Below is a small trained network, with its code and all its weights. Each question gives an input and a class and asks what happens when units are switched off, that is, made to give their printed mean instead of their output.

import numpy as np


def w(rows, s, z=0):
    codes = np.array(rows[::2]) - 128.0
    scale = np.full(codes.shape[1], s)
    scale[-1] = z or s
    return codes * scale


def f(y):
    return np.maximum(y, 0)


def log_softmax(a):
    a = a - a.max(-1, keepdims=True)
    return a - np.log(np.exp(a).sum(-1, keepdims=True))


def net(x, mask):
    res = np.array(x, float).reshape(1, 7) / 4 @ E
    y = f(res @ A[0][:, :-1].T + A[0][:, -1])
    res = res + np.where(mask, y, B[0][:, -1]) @ B[0][:, :-1]
    return log_softmax(res[-1] @ U[:, :-1].T + U[:, -1])


A, B = {}, {}
E = w([
[168,145,148,118,120,193,97,99,201,96,7],'x0',
[74,46,82,141,166,93,125,100,151,145,155],'x1',
[149,106,172,72,189,201,115,79,106,106,183],'x2',
[192,213,76,134,186,136,122,134,105,173,100],'x3',
[55,105,180,169,123,75,129,108,69,113,123],'x4',
[147,168,244,137,194,148,50,100,91,165,142],'x5',
[124,80,78,39,70,149,149,168,127,123,131],'x6',
],0.011)
A[0] = w([
[100,64,144,57,2,216,89,136,235,20,60,186],'N1',
[82,95,60,82,117,112,174,158,117,100,220,106],'N2',
[225,195,87,158,53,115,159,189,125,163,88,5],'N3',
[86,87,103,52,66,34,174,160,53,174,235,144],'N4',
[214,141,188,80,251,242,51,93,107,156,150,221],'N5',
[65,146,226,140,116,143,112,64,158,103,84,245],'N6',
[68,140,200,211,184,53,108,76,113,147,188,162],'N7',
[137,102,45,120,132,76,103,158,156,242,99,59],'N8',
[192,190,191,97,234,239,65,61,105,137,124,92],'N9',
[211,248,76,168,87,118,172,195,157,146,110,191],'N10',
[196,115,113,72,119,162,202,178,165,124,140,97],'N11',
[143,110,65,79,117,121,174,118,152,161,93,131],'N12',
],0.0082,0.0027)
B[0] = w([
[67,120,195,113,116,139,181,191,190,119,167,212],'N1',
[147,90,102,53,88,118,164,164,146,169,114,183],'N2',
[170,167,152,179,105,184,151,141,134,84,115,170],'N3',
[83,87,147,135,125,131,117,166,108,193,125,207],'N4',
[253,214,85,131,120,156,135,84,93,112,61,252],'N5',
[110,124,130,164,87,153,102,126,103,161,150,190],'N6',
[134,149,125,127,199,102,115,104,117,76,122,220],'N7',
[109,127,137,167,128,121,41,115,53,149,159,153],'N8',
[195,171,86,99,118,146,144,88,107,151,108,244],'N9',
[166,133,186,162,75,160,121,146,151,122,148,189],'N10',
[167,139,106,97,126,91,94,94,132,107,105,165],'N11',
[155,148,114,97,140,125,98,64,100,143,125,159],'N12',
],0.012,0.02)
U = w([
[28,141,128,213,246,30,51,126,37,100,138,86],'0',
[243,162,52,112,108,152,95,115,80,149,64,123],'1',
[58,63,80,49,171,108,193,160,220,56,141,38],'2',
[43,94,185,137,57,144,134,212,146,207,140,251],'3',
[190,184,179,151,112,166,145,161,183,1,111,135],'4',
],0.0073,0.003)

Each question gives the input, the list of numbers given to net, and the class t.
The units are the neurons (one row each of A and B). Each row of codes is followed by its name. A weight is (code - 128) times the scale printed after its matrix; where a second scale follows, it is the last column's (A, B and U).
mask holds one flag per neuron, in row order. A switched-off neuron (its flag False) gives its mean, the last column of its row in B, instead of its output. The means were averaged over made-up inputs and are rounded, as every weight is.
A unit's drop is (log p(t) with every unit on - log p(t) with that unit switched off) / (log p(t) with every unit on - log p(t) with every unit switched off).
The circuit of an input: a set's keep is (log p(t) with only the set's units on - log p(t) with every unit switched off) / (log p(t) with every unit on - log p(t) with every unit switched off). Starting from all 12 units, units are removed one at a time, each time the one whose removal leaves the highest keep (on an exact tie, the one counted first), for as long as the keep stays at least 0.8.
units of the circuit, in order: the units of the circuit, biggest drop first
top k neurons: the k neurons with the biggest drops, biggest first
drop when u is switched off: that unit's drop, to one decimal
input [-7,-7,-5,2,-3,6,-2], class 4: top neuron -> N10
input [6,6,-8,5,6,1,8], class 0: units of the circuit, in order -> N8; N5
input [-4,-4,2,-1,-6,-4,3], class 3: top 2 neurons -> N5; N9
input [-8,-1,0,3,-4,-5,3], class 3: top 3 neurons -> N5; N4; N9
input [7,3,4,2,8,-1,2], class 4: top 3 neurons -> N4; N1; N2
input [0,-5,-7,-4,-1,-2,-3], class 4: top 2 neurons -> N4; N3
input [-8,2,-4,-4,-3,0,-4], class 0: top 3 neurons -> N7; N1; N10
input [-5,3,8,-3,-4,-3,2], class 2: top 2 neurons -> N6; N10
input [6,-3,-1,-3,4,7,6], class 4: top 2 neurons -> N1; N4
input [-1,-4,2,-7,-5,-8,-3], class 2: top 2 neurons -> N6; N11
input [-1,-3,6,-1,-6,-5,1], class 4: top 2 neurons -> N1; N9
input [-6,4,0,4,-1,-4,5], class 3: top 2 neurons -> N5; N4
input [-1,-4,-4,-8,-8,1,-8], class 4: top 2 neurons -> N4; N2
input [3,7,0,-2,-1,-8,-7], class 2: units of the circuit, in order -> N5
input [3,-3,4,-6,-1,-3,8], class 2: drop when N10 is switched off -> 0.1
input [0,-2,-7,-8,-1,5,2], class 3: drop when N12 is switched off -> 0.0
input [3,2,-6,1,6,7,6], class 0: drop when N5 is switched off -> 0.3
